Below are the code and all the weights of a small trained network. Each question names an input and a class and asks about switching units off, where a switched-off unit gives its printed mean instead of its output.

import numpy as np


def w(rows, s, z=0):
    codes = np.array(rows[::2]) - 128.0
    scale = np.full(codes.shape[1], s)
    scale[-1] = z or s
    return codes * scale


def norm(h):
    return h / np.sqrt((h * h).mean(-1, keepdims=True) + 1e-5)


def f(y):
    return np.maximum(y, 0)


def log_softmax(a):
    a = a - a.max(-1, keepdims=True)
    return a - np.log(np.exp(a).sum(-1, keepdims=True))


def net(x, mask):
    res = np.array(x, float).reshape(1, 4) / 4 @ E
    u = 0
    for l in range(4):
        y = f(norm(res) @ A[l][:, :-1].T + A[l][:, -1])
        res = res + np.where(mask[u : u + 9], y, B[l][:, -1]) @ B[l][:, :-1]
        u += 9
    return log_softmax(norm(res)[-1] @ U[:, :-1].T + U[:, -1])


A, B = {}, {}
E = w([
[104,71,182,172,45,127,171,161],'x0',
[109,203,193,95,189,12,183,198],'x1',
[222,112,129,135,52,48,160,151],'x2',
[193,98,171,4,134,129,191,79],'x3',
],0.0033)
A[0] = w([
[161,105,119,145,134,101,205,109,93],'0.n0',
[70,172,178,85,183,4,156,150,6],'0.n1',
[136,165,149,84,151,94,157,100,159],'0.n2',
[139,123,135,44,165,141,157,113,24],'0.n3',
[53,127,126,169,122,117,115,186,50],'0.n4',
[189,123,123,16,165,124,151,128,59],'0.n5',
[188,155,64,167,87,82,60,106,21],'0.n6',
[156,106,127,54,198,141,93,104,58],'0.n7',
[132,126,135,66,111,88,157,51,128],'0.n8',
],0.0034,0.002)
B[0] = w([
[85,96,126,107,105,147,130,155,166],'0.n0',
[121,171,173,132,199,108,101,253,252],'0.n1',
[158,147,74,137,154,136,154,185,216],'0.n2',
[167,145,54,153,125,132,152,135,177],'0.n3',
[157,197,150,63,81,117,149,96,195],'0.n4',
[187,134,126,196,128,151,201,131,212],'0.n5',
[132,80,64,131,136,149,117,189,184],'0.n6',
[183,194,117,142,113,152,159,40,194],'0.n7',
[147,141,100,115,69,151,180,138,200],'0.n8',
],0.0037,0.0021)
A[1] = w([
[171,134,149,4,233,142,148,18,52],'1.n0',
[150,127,35,123,98,75,67,123,74],'1.n1',
[115,112,101,145,41,101,127,159,92],'1.n2',
[166,186,117,130,167,157,125,116,80],'1.n3',
[141,156,137,171,149,180,88,82,16],'1.n4',
[57,135,94,102,172,193,54,72,12],'1.n5',
[97,183,94,136,226,144,96,155,249],'1.n6',
[65,181,121,100,179,228,63,24,17],'1.n7',
[148,130,101,162,60,174,128,56,144],'1.n8',
],0.0036,0.0016)
B[1] = w([
[134,191,51,191,86,148,148,94,209],'1.n0',
[122,86,94,143,138,167,139,179,169],'1.n1',
[148,123,103,137,59,162,134,128,191],'1.n2',
[133,128,150,111,82,132,143,124,168],'1.n3',
[107,82,134,119,127,111,106,144,162],'1.n4',
[107,119,170,89,132,172,2,125,200],'1.n5',
[152,66,170,44,86,126,136,141,255],'1.n6',
[87,106,150,95,120,198,60,112,226],'1.n7',
[131,168,168,98,155,59,123,205,227],'1.n8',
],0.0045,0.0031)
A[2] = w([
[109,159,105,191,148,71,123,132,69],'2.n0',
[181,161,107,165,94,48,204,94,199],'2.n1',
[62,172,189,230,76,58,165,111,6],'2.n2',
[125,72,91,156,111,191,105,32,198],'2.n3',
[123,132,108,90,166,124,177,21,17],'2.n4',
[137,112,157,130,118,187,123,151,188],'2.n5',
[154,145,129,87,147,86,130,126,106],'2.n6',
[100,168,188,87,253,39,150,192,29],'2.n7',
[94,68,169,171,200,148,55,61,25],'2.n8',
],0.0046,0.0014)
B[2] = w([
[183,128,134,92,112,165,144,79,152],'2.n0',
[27,121,143,119,164,145,70,101,232],'2.n1',
[141,193,169,164,154,208,125,61,192],'2.n2',
[98,196,135,97,186,65,121,150,244],'2.n3',
[179,124,81,254,143,189,161,85,152],'2.n4',
[128,153,150,112,141,69,107,113,208],'2.n5',
[84,151,142,159,155,159,123,147,168],'2.n6',
[144,194,137,153,209,9,179,236,253],'2.n7',
[80,157,143,21,145,126,58,136,184],'2.n8',
],0.0053,0.0034)
A[3] = w([
[178,181,90,95,124,126,149,77,84],'3.n0',
[212,210,116,95,197,117,172,131,172],'3.n1',
[133,3,221,49,58,84,186,73,57],'3.n2',
[94,115,161,147,237,79,166,209,60],'3.n3',
[117,204,133,63,153,199,181,70,151],'3.n4',
[164,81,46,227,124,46,82,132,3],'3.n5',
[114,168,73,169,182,162,110,159,184],'3.n6',
[29,94,128,80,195,156,60,94,74],'3.n7',
[175,154,55,98,201,201,215,33,34],'3.n8',
],0.0041,0.0023)
B[3] = w([
[126,78,141,195,145,191,190,85,161],'3.n0',
[85,118,93,226,203,69,192,106,255],'3.n1',
[194,157,183,2,119,167,190,70,180],'3.n2',
[130,171,160,75,159,38,186,192,235],'3.n3',
[125,43,66,187,124,127,121,136,217],'3.n4',
[190,76,14,127,103,120,134,251,159],'3.n5',
[157,67,180,58,97,97,172,101,223],'3.n6',
[67,130,89,45,177,112,57,124,228],'3.n7',
[137,28,59,195,225,203,158,2,182],'3.n8',
],0.0041,0.0034)
U = w([
[186,82,41,175,54,137,98,227,127],'0',
[50,131,122,46,172,174,1,118,172],'1',
[160,74,60,171,207,188,191,29,153],'2',
[92,175,216,239,59,189,110,120,103],'3',
[159,126,131,145,133,109,106,105,3],'4',
[117,201,176,139,211,36,201,217,172],'5',
[194,107,206,30,52,162,187,84,130],'6',
],0.01,0.0055)

Each question gives the input, the list of numbers given to net, and the class t.
The units are the neurons (one row each of A and B). Each row of codes is followed by its name. A weight is (code - 128) times the scale printed after its matrix; where a second scale follows, it is the last column's (A, B and U).
mask holds one flag per neuron, layer by layer. A switched-off neuron (its flag False) gives its mean, the last column of its row in B, instead of its output. The means were averaged over made-up inputs and are rounded, as every weight is.
A unit's drop is (log p(t) with every unit on - log p(t) with that unit switched off) / (log p(t) with every unit on - log p(t) with every unit switched off).
The circuit of an input: a set's keep is (log p(t) with only the set's units on - log p(t) with every unit switched off) / (log p(t) with every unit on - log p(t) with every unit switched off). Starting from the 12 units with the biggest drops (on a tie, the unit counted first), units are removed one at a time, each time the one whose removal leaves the highest keep (on an exact tie, the one counted first), for as long as the keep stays at least 0.8.
units of the circuit, in order: the units of the circuit, biggest drop first
top k neurons: the k neurons with the biggest drops, biggest first
top k neurons in layer l: the k neurons of layer l with the biggest drops, biggest first
input [-1,-6,-6,7], class 2: units of the circuit, in order => (3.n8)
input [-4,2,-4,0], class 1: top 4 neurons => (1.n7, 1.n5, 1.n8, 2.n7)
input [3,3,-7,-4], class 1: top 2 neurons in layer 2 => (2.n8, 2.n3)
input [-8,3,-1,2], class 2: top 2 neurons => (1.n0, 0.n7)
input [3,0,-1,3], class 6: units of the circuit, in order => (2.n7, 3.n2)
input [-3,5,-8,7], class 2: units of the circuit, in order => (1.n0, 3.n8, 2.n4)
input [5,2,8,4], class 6: units of the circuit, in order => (2.n7, 3.n2)
input [-5,-5,8,2], class 0: top 4 neurons => (2.n2, 0.n6, 1.n8, 3.n5)
input [7,2,7,1], class 6: units of the circuit, in order => (3.n2, 2.n7)
input [2,-1,2,-7], class 0: units of the circuit, in order => (3.n5, 2.n3)
input [-2,-5,-8,7], class 2: top 4 neurons => (1.n0, 0.n7, 2.n4, 3.n8)
input [4,-3,1,-4], class 3: top 3 neurons => (2.n2, 2.n7, 1.n6)
input [3,-8,2,2], class 6: top 2 neurons in layer 2 => (2.n7, 2.n1)
input [1,-2,5,1], class 6: units of the circuit, in order => (2.n7)
input [-8,2,7,-7], class 0: top 2 neurons in layer 2 => (2.n3, 2.n7)
input [-7,3,0,3], class 2: top 2 neurons in layer 1 => (1.n0, 1.n8)
input [7,-3,-2,1], class 6: top 3 neurons => (2.n7, 1.n0, 3.n2)
input [3,-1,-2,-6], class 3: top 4 neurons in layer 1 => (1.n7, 1.n2, 1.n5, 1.n8)
input [7,-4,1,-2], class 3: top 2 neurons => (1.n6, 2.n2)
input [6,3,3,5], class 6: units of the circuit, in order => (3.n2)
input [2,1,4,-5], class 3: top 3 neurons in layer 2 => (2.n2, 2.n7, 2.n1)
input [-4,3,8,8], class 2: top 2 neurons in layer 1 => (1.n8, 1.n0)
